Below is a small trained network, with its code and all its weights. Each question gives an input and a target symbol and asks what happens when units are switched off, that is, made to give their printed mean instead of their output.

import numpy as np


def w(rows, s, z=0):
    codes = np.array(rows[::2]) - 128.0
    scale = np.full(codes.shape[1], s)
    scale[-1] = z or s
    return codes * scale


def f(y):
    return np.maximum(y, 0)


def softmax(a):
    e = np.exp(a - a.max(-1, keepdims=True))
    return e / e.sum(-1, keepdims=True)


def log_softmax(a):
    a = a - a.max(-1, keepdims=True)
    return a - np.log(np.exp(a).sum(-1, keepdims=True))


def net(x, mask):
    ids = ['αβδζθξφ'.index(c) for c in x.split()]
    T = len(ids)
    res = E[ids] + P[:T]
    u = 0
    for l in range(2):
        q, k, v = (res @ M[l].T for M in (Q, K, V))
        z = softmax(np.where(np.tri(T) > 0, q @ k.T / 3**0.5, -1e9)) @ v
        res = res + np.where(mask[u], z, O[l][:, -1]) @ O[l][:, :-1]
        u += 1
        y = f(res @ A[l][:, :-1].T + A[l][:, -1])
        res = res + np.where(mask[u : u + 16], y, B[l][:, -1]) @ B[l][:, :-1]
        u += 16
    return log_softmax(res[-1] @ U[:, :-1].T + U[:, -1])


Q, K, V, O, A, B = {}, {}, {}, {}, {}, {}
E = w([
[85,140,160,210,146],'α',
[104,152,107,115,99],'β',
[92,179,84,126,143],'δ',
[94,172,169,86,149],'ζ',
[66,125,81,114,109],'θ',
[39,115,84,134,120],'ξ',
[2,104,181,108,127],'φ',
],0.0086)
P = w([
[32,204,100,210,86],'0',
[174,50,100,99,255],'1',
[77,235,196,141,117],'2',
[200,51,88,120,219],'3',
[83,231,200,141,115],'4',
[195,66,95,110,186],'5',
[80,230,208,144,121],'6',
[189,80,100,103,159],'7',
[78,243,210,139,117],'8',
],0.0084)
Q[0] = w([
[127,38,218,108,73],'L0H0',
[250,42,106,37,54],'L0H0',
[12,199,59,108,156],'L0H0',
],0.014)
K[0] = w([
[97,5,215,89,98],'L0H0',
[240,90,177,35,101],'L0H0',
[81,115,21,83,62],'L0H0',
],0.013)
V[0] = w([
[128,209,247,13,126],'L0H0',
[92,71,218,202,200],'L0H0',
[231,226,123,165,215],'L0H0',
],0.012)
O[0] = w([
[75,206,95,183,254,44],'L0H0',
[38,89,218,169,165,254],'L0H0',
[51,191,73,65,148,37],'L0H0',
],0.0088,0.0046)
A[0] = w([
[97,77,104,6,170,82],'L0N0',
[129,143,118,96,126,2],'L0N1',
[137,137,113,99,129,60],'L0N2',
[109,146,55,107,120,17],'L0N3',
[190,137,92,138,108,47],'L0N4',
[141,146,102,46,189,17],'L0N5',
[193,115,133,126,173,94],'L0N6',
[154,116,85,137,115,47],'L0N7',
[165,122,81,177,150,84],'L0N8',
[191,101,82,144,186,145],'L0N9',
[125,139,103,127,120,52],'L0N10',
[164,137,94,118,132,40],'L0N11',
[151,156,158,100,123,56],'L0N12',
[174,152,65,161,108,44],'L0N13',
[144,142,93,117,122,88],'L0N14',
[144,70,41,93,127,46],'L0N15',
],0.018,0.0061)
B[0] = w([
[234,100,64,75,102,254],'L0N0',
[82,152,175,191,146,128],'L0N1',
[114,107,89,117,89,128],'L0N2',
[111,65,52,88,93,132],'L0N3',
[148,118,120,198,134,138],'L0N4',
[4,124,222,232,148,156],'L0N5',
[136,190,54,98,134,168],'L0N6',
[139,112,164,153,123,133],'L0N7',
[194,121,105,75,103,142],'L0N8',
[181,45,142,67,87,213],'L0N9',
[105,118,114,78,129,128],'L0N10',
[94,119,144,186,95,129],'L0N11',
[98,90,107,171,117,158],'L0N12',
[206,209,136,157,115,135],'L0N13',
[83,114,105,155,100,131],'L0N14',
[27,175,216,172,162,168],'L0N15',
],0.02,0.0029)
Q[1] = w([
[250,22,26,101,216],'L1H0',
[210,2,30,70,184],'L1H0',
[209,220,156,223,20],'L1H0',
],0.026)
K[1] = w([
[249,101,189,38,125],'L1H0',
[195,88,192,44,191],'L1H0',
[132,191,131,157,3],'L1H0',
],0.033)
V[1] = w([
[29,74,58,1,42],'L1H0',
[126,90,189,95,166],'L1H0',
[149,185,64,102,7],'L1H0',
],0.0063)
O[1] = w([
[19,36,96,84,112,252],'L1H0',
[113,103,107,182,116,195],'L1H0',
[142,120,176,2,143,205],'L1H0',
],0.0084,0.0022)
A[1] = w([
[160,41,133,142,151,73],'L1N0',
[138,175,126,162,185,170],'L1N1',
[75,176,132,81,132,20],'L1N2',
[206,73,35,100,142,164],'L1N3',
[83,108,194,148,155,191],'L1N4',
[84,141,126,149,205,175],'L1N5',
[23,159,166,165,158,99],'L1N6',
[194,79,112,116,72,162],'L1N7',
[47,228,133,110,163,22],'L1N8',
[91,246,134,86,178,109],'L1N9',
[90,212,146,69,90,46],'L1N10',
[48,208,149,104,55,113],'L1N11',
[177,176,159,123,118,17],'L1N12',
[220,80,35,95,92,2],'L1N13',
[110,169,147,83,76,44],'L1N14',
[160,147,64,87,56,16],'L1N15',
],0.014,0.0078)
B[1] = w([
[122,156,71,101,97,222],'L1N0',
[80,116,132,217,140,173],'L1N1',
[141,142,160,192,195,136],'L1N2',
[211,106,234,142,157,249],'L1N3',
[156,115,47,165,138,252],'L1N4',
[78,84,112,97,167,174],'L1N5',
[81,177,205,111,74,221],'L1N6',
[149,79,153,144,193,245],'L1N7',
[145,16,153,72,146,150],'L1N8',
[158,172,18,75,135,163],'L1N9',
[77,185,145,187,163,152],'L1N10',
[236,134,92,125,55,192],'L1N11',
[91,166,183,45,110,150],'L1N12',
[3,222,100,109,74,219],'L1N13',
[115,157,152,175,178,149],'L1N14',
[161,80,57,146,127,157],'L1N15',
],0.025,0.013)
U = w([
[102,128,200,37,197,191],'α',
[146,157,94,76,65,111],'β',
[63,218,79,35,184,49],'δ',
[140,170,78,124,234,2],'ζ',
[40,104,16,5,179,220],'θ',
[176,8,103,104,216,173],'ξ',
[25,131,113,148,193,93],'φ',
],0.0027,0.0054)

Each question gives the input, a string of symbols that net reads in full, and the target symbol t.
The units are the heads (3 rows each of Q, K, V and O) and the neurons (one row each of A and B). Each row of codes is followed by its name. A weight is (code - 128) times the scale printed after its matrix; where a second scale follows, it is the last column's (O, A, B and U).
mask holds one flag per unit, layer by layer, with each layer's heads first. A switched-off unit (its flag False) gives its mean, the last column of its rows in O or B, instead of its output. The means were averaged over made-up inputs and are rounded, as every weight is.
A unit's drop is (log p(t) with every unit on - log p(t) with that unit switched off) / (log p(t) with every unit on - log p(t) with every unit switched off).
The circuit of an input: a set's keep is (log p(t) with only the set's units on - log p(t) with every unit switched off) / (log p(t) with every unit on - log p(t) with every unit switched off). Starting from the 12 units with the biggest drops (on a tie, the unit counted first), units are removed one at a time, each time the one whose removal leaves the highest keep (on an exact tie, the one counted first), for as long as the keep stays at least 0.8.
circuit, biggest first: the units of the circuit, biggest drop first
unit that matters most: the unit with the biggest drop
k most important neurons: the k neurons with the biggest drops, biggest first
top k neurons in layer l: the k neurons of layer l with the biggest drops, biggest first
input δ θ θ, target ζ: top 2 neurons in layer 0	[L0N13 L0N3]
input δ α α δ α, target ζ: top 2 neurons in layer 0	[L0N3 L0N13]
input ζ ξ ξ, target θ: unit that matters most	L0H0
input ζ δ ζ ξ α, target θ: 2 most important neurons	[L1N9 L1N3]
input φ α β α α α α δ, target α: 3 most important neurons	[L0N0 L1N3 L1N4]
input θ α ξ α ξ δ ξ α, target θ: top 3 neurons in layer 0	[L0N0 L0N9 L0N15]
input ζ φ φ α α ζ ζ φ, target θ: top 2 neurons in layer 1	[L1N3 L1N5]
input α φ α φ φ β, target α: circuit, biggest first	[L1N3 L1N4]
input φ ζ α ζ, target ξ: top 2 neurons in layer 0	[L0N0 L0N5]
input α α ζ φ φ α ζ, target β: circuit, biggest first	[L0N0 L1N11 L1N7]
input ξ ξ φ δ θ, target ξ: circuit, biggest first	[L0H0 L1N13 L0N0]
input β α ξ, target δ: top 2 neurons in layer 1	[L1N9 L1N12]
input β ξ β θ, target α: top 2 neurons in layer 0	[L0N0 L0N9]
input α α φ ζ β φ, target ξ: circuit, biggest first	[L1N13]
input ξ φ φ α ξ ζ, target α: circuit, biggest first	[L1N3 L0N0 L1N4]
input α ζ ζ ξ ζ δ δ φ, target α: 4 most important neurons	[L0N0 L1N3 L1N13 L1N4]
input α φ ξ ξ δ, target β: circuit, biggest first	[L0N0 L1N11 L1N7]
input β δ δ δ φ, target δ: 2 most important neurons	[L0N9 L0N13]
input φ φ ξ ζ φ θ ζ α, target α: 3 most important neurons	[L0N8 L1N3 L0N9]
input φ φ ζ α φ ζ α ζ, target θ: top 3 neurons in layer 1	[L1N3 L1N5 L1N7]
input ξ α α, target ξ: circuit, biggest first	[L0H0 L1N7]
input ξ α α β φ α α α ζ, target ξ: circuit, biggest first	[L0H0 L1N6 L1N7]
input θ φ α ζ ζ, target α: 3 most important neurons	[L0N13 L1N12 L0N4]
input θ β θ β ζ φ φ, target α: unit that matters most	L1H0
input ξ α ζ α δ, target ξ: 2 most important neurons	[L1N13 L0N0]
input θ α ξ, target α: top 2 neurons in layer 1	[L1N12 L1N4]
input ζ β φ δ, target α: circuit, biggest first	[L1N3 L0N9 L1N13]
input α α α β θ, target β: 2 most important neurons	[L0N0 L1N11]
